Here is a tiny trained network, its code and every weight. The questions are about switching its units off for an input and a target symbol, where a switched-off unit gives its printed mean instead of its output.

import numpy as np


def w(rows, s, z=0):
    codes = np.array(rows[::2]) - 128.0
    scale = np.full(codes.shape[1], s)
    scale[-1] = z or s
    return codes * scale


def f(y):
    return np.maximum(y, 0)


def softmax(a):
    e = np.exp(a - a.max(-1, keepdims=True))
    return e / e.sum(-1, keepdims=True)


def log_softmax(a):
    a = a - a.max(-1, keepdims=True)
    return a - np.log(np.exp(a).sum(-1, keepdims=True))


def net(x, mask):
    ids = ['Λαβγεζηθμξστφω'.index(c) for c in x.split()]
    T = len(ids)
    res = E[ids] + P[:T]
    r = res
    for j in range(2):
        rows = slice(2 * j, 2 * j + 2)
        q, k, v = (r @ M[0][rows].T for M in (Q, K, V))
        z = softmax(np.where(np.tri(T) > 0, q @ k.T / 2**0.5, -1e9)) @ v
        o = O[0][rows]
        res = res + np.where(mask[j], z, o[:, -1]) @ o[:, :-1]
    y = f(res @ A[0][:, :-1].T + A[0][:, -1])
    res = res + np.where(mask[2:6], y, B[0][:, -1]) @ B[0][:, :-1]
    return log_softmax(res[-1] @ U[:, :-1].T + U[:, -1])


Q, K, V, O, A, B = {}, {}, {}, {}, {}, {}
E = w([
[138,157,132],'Λ',
[82,133,124],'α',
[75,137,81],'β',
[45,48,7],'γ',
[96,136,112],'ε',
[34,88,82],'ζ',
[129,184,185],'η',
[116,174,172],'θ',
[104,87,36],'μ',
[90,167,177],'ξ',
[81,158,169],'σ',
[129,134,96],'τ',
[157,177,155],'φ',
[49,135,147],'ω',
],0.015)
P = w([
[166,124,151],'0',
[122,190,76],'1',
[79,188,141],'2',
[191,73,199],'3',
[233,130,71],'4',
[86,237,68],'5',
[72,108,218],'6',
[226,88,119],'7',
[250,165,40],'8',
],0.019)
Q[0] = w([
[190,64,101],'H1',
[254,41,181],'H1',
[204,101,111],'H2',
[91,248,47],'H2',
],0.01)
K[0] = w([
[132,167,83],'H1',
[116,192,96],'H1',
[28,202,123],'H2',
[116,3,228],'H2',
],0.014)
V[0] = w([
[169,165,83],'H1',
[169,127,78],'H1',
[180,58,37],'H2',
[7,70,71],'H2',
],0.018)
O[0] = w([
[250,160,130,168],'H1',
[166,202,133,161],'H1',
[178,205,42,145],'H2',
[1,177,62,255],'H2',
],0.013,0.0085)
A[0] = w([
[120,53,66,120],'N1',
[66,229,79,2],'N2',
[80,2,52,167],'N3',
[14,97,169,90],'N4',
],0.0091,0.0054)
B[0] = w([
[162,69,74,144],'N1',
[123,2,99,253],'N2',
[117,210,181,165],'N3',
[128,210,168,168],'N4',
],0.0073,0.029)
U = w([
[136,2,141,33],'Λ',
[80,70,167,126],'α',
[212,231,90,188],'β',
[110,99,86,185],'γ',
[116,163,126,191],'ε',
[180,248,20,91],'ζ',
[207,117,109,131],'η',
[122,119,119,126],'θ',
[213,66,106,47],'μ',
[55,175,113,87],'ξ',
[121,24,146,61],'σ',
[58,233,164,1],'τ',
[143,163,113,227],'φ',
[76,107,164,142],'ω',
],0.0077,0.0096)

Each question gives the input, a string of symbols that net reads in full, and the target symbol t.
The units are the heads (2 rows each of Q, K, V and O) and the neurons (one row each of A and B). Each row of codes is followed by its name. A weight is (code - 128) times the scale printed after its matrix; where a second scale follows, it is the last column's (O, A, B and U).
mask holds one flag per unit, heads first, then neurons. A switched-off unit (its flag False) gives its mean, the last column of its rows in O or B, instead of its output. The means were averaged over made-up inputs and are rounded, as every weight is.
A unit's drop is (log p(t) with every unit on - log p(t) with that unit switched off) / (log p(t) with every unit on - log p(t) with every unit switched off).
The circuit of an input: a set's keep is (log p(t) with only the set's units on - log p(t) with every unit switched off) / (log p(t) with every unit on - log p(t) with every unit switched off). Starting from all 6 units, units are removed one at a time, each time the one whose removal leaves the highest keep (on an exact tie, the one counted first), for as long as the keep stays at least 0.8.
circuit, biggest first: the units of the circuit, biggest drop first
which heads matter: for each layer, one digit per head in row order, 1 if its drop is at least 0.15 and else 0, layers parted by /
input μ θ γ τ τ μ, target β: circuit, biggest first	H2, N2
input φ θ μ ζ ω μ γ α, target ζ: circuit, biggest first	H1, H2
input ω ξ η θ ω γ ξ μ σ, target α: which heads matter	01
input γ η γ σ, target Λ: circuit, biggest first	H2
input σ θ γ Λ ζ γ γ ω, target γ: which heads matter	11
input γ τ θ μ η η σ, target Λ: circuit, biggest first	H2, H1
input ζ η φ ε ξ γ ω φ, target γ: which heads matter	01
input μ η ζ ω γ γ γ ε, target γ: circuit, biggest first	H2, N2
input ω ξ ζ η ω γ α, target τ: circuit, biggest first	H1, N4, N3
input γ μ μ φ Λ γ μ ζ, target γ: circuit, biggest first	N2, H2
input μ μ Λ ξ τ γ, target α: which heads matter	11
input τ ω ε ξ, target τ: circuit, biggest first	H2, N2, N4
input θ ω γ γ β Λ, target γ: circuit, biggest first	N2, H2, H1
input τ η γ γ φ μ σ, target μ: circuit, biggest first	H2
input ω ω α ζ Λ μ, target ξ: which heads matter	10
input ξ τ γ γ, target β: circuit, biggest first	N2, H1
input μ τ γ ζ ζ τ γ, target ξ: which heads matter	11
input τ σ Λ, target β: which heads matter	01
input μ Λ τ γ ω ξ ω θ, target α: which heads matter	01
input γ Λ ε η μ μ ζ, target ζ: which heads matter	01
input α ζ ξ ω γ φ Λ, target γ: which heads matter	11
input μ Λ τ ξ α, target β: which heads matter	10
